Here is a tiny trained network, its code and every weight. The questions are about switching its units off for an input and a target symbol, where a switched-off unit gives its printed mean instead of its output.

import numpy as np


def w(rows, s, z=0):
    codes = np.array(rows[::2]) - 128.0
    scale = np.full(codes.shape[1], s)
    scale[-1] = z or s
    return codes * scale


def f(y):
    return y / 2 * (1 + np.tanh(0.7978845608 * (y + 0.044715 * y**3)))


def softmax(a):
    e = np.exp(a - a.max(-1, keepdims=True))
    return e / e.sum(-1, keepdims=True)


def log_softmax(a):
    a = a - a.max(-1, keepdims=True)
    return a - np.log(np.exp(a).sum(-1, keepdims=True))


def net(x, mask):
    ids = ['ΓΦβζηλσ'.index(c) for c in x.split()]
    T = len(ids)
    res = E[ids] + P[:T]
    u = 0
    for l in range(2):
        r = res
        for j in range(2):
            rows = slice(3 * j, 3 * j + 3)
            q, k, v = (r @ M[l][rows].T for M in (Q, K, V))
            z = softmax(np.where(np.tri(T) > 0, q @ k.T / 3**0.5, -1e9)) @ v
            o = O[l][rows]
            res = res + np.where(mask[u + j], z, o[:, -1]) @ o[:, :-1]
        u += 2
        y = f(res @ A[l][:, :-1].T + A[l][:, -1])
        res = res + np.where(mask[u : u + 8], y, B[l][:, -1]) @ B[l][:, :-1]
        u += 8
    return log_softmax(res[-1] @ U[:, :-1].T + U[:, -1])


Q, K, V, O, A, B = {}, {}, {}, {}, {}, {}
E = w([
[95,140,130],'Γ',
[133,109,140],'Φ',
[162,150,68],'β',
[177,172,218],'ζ',
[248,178,101],'η',
[39,146,146],'λ',
[87,183,166],'σ',
],0.013)
P = w([
[101,115,115],'0',
[54,117,59],'1',
[149,102,186],'2',
[89,177,88],'3',
[145,239,59],'4',
[251,122,189],'5',
[116,249,180],'6',
],0.015)
Q[0] = w([
[212,148,83],'L0H1',
[161,60,182],'L0H1',
[63,39,193],'L0H1',
[166,104,183],'L0H2',
[108,222,87],'L0H2',
[140,2,124],'L0H2',
],0.0083)
K[0] = w([
[220,110,108],'L0H1',
[148,172,192],'L0H1',
[176,95,6],'L0H1',
[156,76,111],'L0H2',
[200,25,216],'L0H2',
[66,121,49],'L0H2',
],0.012)
V[0] = w([
[84,124,132],'L0H1',
[126,112,191],'L0H1',
[122,84,47],'L0H1',
[75,248,79],'L0H2',
[71,136,143],'L0H2',
[254,231,192],'L0H2',
],0.0086)
O[0] = w([
[176,174,3,147],'L0H1',
[158,100,221,134],'L0H1',
[186,154,189,76],'L0H1',
[217,249,99,121],'L0H2',
[136,170,188,125],'L0H2',
[75,122,60,253],'L0H2',
],0.0076,0.0031)
A[0] = w([
[141,10,89,253],'L0N1',
[157,41,224,82],'L0N2',
[253,108,189,190],'L0N3',
[210,115,65,88],'L0N4',
[80,127,83,46],'L0N5',
[133,88,130,154],'L0N6',
[38,110,79,127],'L0N7',
[133,229,170,93],'L0N8',
],0.0079,0.0032)
B[0] = w([
[210,16,237,134],'L0N1',
[127,254,96,156],'L0N2',
[203,216,129,255],'L0N3',
[226,22,81,146],'L0N4',
[180,48,125,164],'L0N5',
[28,96,252,117],'L0N6',
[205,104,141,234],'L0N7',
[44,210,4,204],'L0N8',
],0.006,0.0045)
Q[1] = w([
[97,36,255],'L1H1',
[215,177,176],'L1H1',
[94,84,63],'L1H1',
[176,79,101],'L1H2',
[140,187,56],'L1H2',
[234,53,155],'L1H2',
],0.0088)
K[1] = w([
[237,125,139],'L1H1',
[1,142,82],'L1H1',
[218,102,155],'L1H1',
[12,39,128],'L1H2',
[181,95,107],'L1H2',
[122,219,108],'L1H2',
],0.0086)
V[1] = w([
[175,88,193],'L1H1',
[46,132,189],'L1H1',
[151,189,182],'L1H1',
[127,70,65],'L1H2',
[140,109,182],'L1H2',
[255,139,192],'L1H2',
],0.009)
O[1] = w([
[200,83,160,2],'L1H1',
[2,102,148,77],'L1H1',
[109,79,158,225],'L1H1',
[118,183,67,76],'L1H2',
[118,106,78,70],'L1H2',
[210,126,83,227],'L1H2',
],0.0081,0.0046)
A[1] = w([
[2,121,88,111],'L1N1',
[203,104,74,89],'L1N2',
[75,76,149,95],'L1N3',
[134,197,95,104],'L1N4',
[246,190,202,37],'L1N5',
[95,154,149,254],'L1N6',
[101,223,113,83],'L1N7',
[112,176,252,98],'L1N8',
],0.0076,0.0072)
B[1] = w([
[21,174,68,201],'L1N1',
[133,11,48,182],'L1N2',
[29,104,138,126],'L1N3',
[64,78,205,223],'L1N4',
[20,124,148,253],'L1N5',
[175,149,225,253],'L1N6',
[135,32,102,221],'L1N7',
[137,132,3,153],'L1N8',
],0.0065,0.0063)
U = w([
[160,255,207,197],'Γ',
[184,117,248,253],'Φ',
[188,237,18,93],'β',
[7,13,160,99],'ζ',
[131,92,42,47],'η',
[39,181,65,60],'λ',
[43,162,96,40],'σ',
],0.0069,0.0054)

Each question gives the input, a string of symbols that net reads in full, and the target symbol t.
The units are the heads (3 rows each of Q, K, V and O) and the neurons (one row each of A and B). Each row of codes is followed by its name. A weight is (code - 128) times the scale printed after its matrix; where a second scale follows, it is the last column's (O, A, B and U).
mask holds one flag per unit, layer by layer, with each layer's heads first. A switched-off unit (its flag False) gives its mean, the last column of its rows in O or B, instead of its output. The means were averaged over made-up inputs and are rounded, as every weight is.
A unit's drop is (log p(t) with every unit on - log p(t) with that unit switched off) / (log p(t) with every unit on - log p(t) with every unit switched off).
The circuit of an input: a set's keep is (log p(t) with only the set's units on - log p(t) with every unit switched off) / (log p(t) with every unit on - log p(t) with every unit switched off). Starting from the 12 units with the biggest drops (on a tie, the unit counted first), units are removed one at a time, each time the one whose removal leaves the highest keep (on an exact tie, the one counted first), for as long as the keep stays at least 0.8.
circuit, biggest first: the units of the circuit, biggest drop first
most important unit: the unit with the biggest drop
top k neurons: the k neurons with the biggest drops, biggest first
top k neurons in layer l: the k neurons of layer l with the biggest drops, biggest first
heads that matter: for each layer, one digit per head in row order, 1 if its drop is at least 0.15 and else 0, layers parted by /
input η Γ η Φ, target η: circuit, biggest first => [L0H2 L1H1 L0N3]
input Φ Γ ζ σ, target ζ: circuit, biggest first => [L0H2 L1H1]
input Φ ζ η σ Γ η ζ, target η: most important unit => L0H2
input ζ Φ σ η Φ β ζ, target β: circuit, biggest first => [L1H2 L0N8]
input Γ Γ β Φ ζ β σ, target β: circuit, biggest first => [L0H2 L1H2 L0N4]
input Γ η Γ Γ Φ λ ζ, target λ: heads that matter => 00 / 10
input λ ζ Φ η β Φ β, target Φ: heads that matter => 11 / 10
input Φ λ η Γ η β Φ, target β: circuit, biggest first => [L1H2 L0N4]
input ζ η Γ λ Φ λ λ, target λ: top 2 neurons => [L1N1 L0N8]
input β λ λ Γ β Φ ζ, target Φ: circuit, biggest first => [L0H2 L1H1 L0N3]
input Γ ζ Γ Φ Γ β Φ, target β: circuit, biggest first => [L0N4 L1H2]
input β β ζ ζ λ Φ η, target Φ: circuit, biggest first => [L0H2 L0H1 L1H1 L0N3]
input η Γ β Γ, target β: heads that matter => 01 / 10
input β Γ Γ Φ ζ ζ Γ, target ζ: most important unit => L0H2
input Γ Γ ζ σ σ Φ σ, target Φ: heads that matter => 11 / 10
input Φ Γ λ, target Γ: heads that matter => 01 / 00
input β η σ λ β, target λ: heads that matter => 00 / 11
input β ζ σ λ σ λ Γ, target λ: circuit, biggest first => [L1H1 L0N8]
input λ σ Φ λ β, target λ: heads that matter => 01 / 11
input σ Γ Φ β Φ β Γ, target β: circuit, biggest first => [L1H2 L0N4]
input λ λ ζ η, target ζ: heads that matter => 11 / 00
input σ ζ Γ, target Γ: circuit, biggest first => [L0H2 L1N2 L1N7]
input ζ Γ λ ζ, target λ: top neuron => [L1N1]
input ζ λ Φ, target Γ: top 3 neurons => [L1N5 L0N8 L0N2]
input λ Γ σ λ σ, target λ: top 2 neurons in layer 0 => [L0N8 L0N3]
